In the rows, 128 means zero.
Each row is followed by its group and then its class within the group.
[160 136 130 129 108 151 106 122 101 125 117 130 143 143 133 123 106 109
 101 114  90 127 135 156 107 132  97 129 107 109 135 129 126 118 109  43
  77 128 129  79 126 136 138 126 167  98 141 163 132 120 118 167 135  96
 150 112 126 134 123 154 134 122 130 138 147 113 110 119] : D > Q
[150 129 128 118  96 147 151  92 108 161 121 132 122 126 121 137 161 126
  69 136  79 119 139 140 107 124 108 153 127 110 114 126  94 116 139 162
  90 154 125  87 115 149 172 129 116 125 116 138 159 124 128 131 142 132
 146 112 139 127 110 151 129 127 122 109 105 138 125  98] : D > U
[114 171 106 125 128 127 208 137 146 104 148 110 108 114 173 153  92 108
 112 121 168 101 128  84 104 112 178 112 141 156 222 125 184 141  88 167
 150  65 102 202 136   4 111  65  82  96  65 149  88 157 139 124 116 165
 117  73 124  95  73 146 153 135 152 115 107 129 166 126] : L > T
[ 86 138 114 134 129 137 159 117 145 104 140 102 121 140 148 118 114  97
  99 130 147  85 126 133 114  61 147 107 135 148 181 109 135 176 129 165
 152 120 116 162 124  46 113  86 110 114 107 144  94 117 147 114 127 131
 153 108 144 129 109 125 119 126 131 137 118 132 128 149] : L > R
[153 141 125 139 125 144 150 132 121 231 131 110 129 112 152 114 123 143
 151 145 122  93 147 155 114 139 137 100 106 144 126 124 122 128 110 157
 151 185 130 126 133 106 139  99 102 126 151 131 115 121 135 144 124 109
 109 127 128 114 135 129 163 151 126 119 106 115 104 162] : B > H
[120 142 130 136 164 124 162 118 155  67 169 111 114 135 125 154 133  93
  62 122 130 127 131 110 122  87 141 117 141 137 181 135 109 127 139 157
 119 104 101 207 129  83 114  75  96 122  91 133  99 128 150 108 115 146
 118 101 141 125 131 121 134 121 158 130 122 121 142 124] : L > S
[135 128 115 131 130 125 160 121  94 141 119 132 137 120 159 181 120 119
 113 123  74 137 145 150 122 171 127 158 122 121 132 127 123 134 105 125
 111 150 127  93 129 152 114 122  96 121 108 143 159 120 138 143 124 135
 159 115 133 124 119 138 129 131 151 128 109 125 131 138] : D > F
[106 133  96 131 142 130 174 124 146 120 147 112 109 123 164 143  96  97
  77 119 154  87 136 129 119  57 135  73 150 131 200 120 128 132 111 191
 124 121 113 161 125  30 121  91  77 119 106 134 107 123 140 121 135 128
 136 104 139 121 114  95 140 128 136 126 126 120 153 107] : L > S
[150 147 128 121 138 130 125 150 121 180 136 127 134 134 146 135 136 110
 162 114 114  87 125 147 129 120 128 116 111 120 108 119 100 138  94  91
 100 153 124 144 130 170 129 112 115 129 155 114  88 144 153 159 127  93
 107 114 130 122 122 131 126 114 149 131 101 118  99 166] : B > V
[153 145 133 115 135 148 126 155 107 182 119 120 128 137 138 125 129 156
 191 120 144  80 132 143 131 129 140  98 101 129 118 120 136 147 100 109
 143 173 131  73 136 125 147  96 111 114 139 111 100 154 132 147 147 101
 116 116 123 134 126 153 125 133 148 124 118 118 113 157] : B > W
[129 163 126 121 146 130 202 152 156  67 164 103 113 124 138 141 125 111
 102 140 162  96 124 138 115 105 214 104 112 142 171 122 127 143 131 157
 139 161 123 234 136  73 100  99 103 135 118 160 125 108 135 105 133 135
 122  91 138 123 117 124 131 154 133 123 134 123 133 150] : L > R
[128 149 126 128 151 132 156 111 146 120 135 106 107 128 128 139 131  90
  58 136 165  91 142 125  81  57 147  73 148 133 226 121 156 135 139 153
 136 112 109 176 134  19 136  99  90 116  99 146  99 151 158 107 147 137
 123  99 135 126 118 101 115 131 143 135 111 117 135 124] : L > S
[142 141 132 112 135 131 147 135 125 184 127 115 138  95 148 140 142 140
 224 124 132  82 128 145 140 109 122 105 102 130  98 121  99 123 105 166
 155 197 129 164 142 108 146 110  91 129 159  95 102 116 135 154 115 117
  80 118 113 129 124 134 114 131 131 121  98 126  86 184] : B > V
[134 148 142 121 133 152 103 101  87 136 113 113 125 137 121 143 151 121
  55 142  89 111 125 162 110  67  96 166 149 106 111 131 134 108 123 181
  20 119 124 134 137 146 150 151 141 126 118 120 178 131 122 137 109  96
 146 115 136 142 142 154 136 131 132 131 101 129 122 123] : D > U
[161 126 126 127 116 155 145 114 156 202 143 125 129 109 158 147 108 134
 143 130 122  77 145 132 115 145 120  99 106 114 179 111 130 125 106 127
 165 207 104 110 126  79 147 100  96 115 142  58  97 129 117 162 118 117
 125 102 136 108  99 135 124 130 135 123 115 120  99 164] : B > H
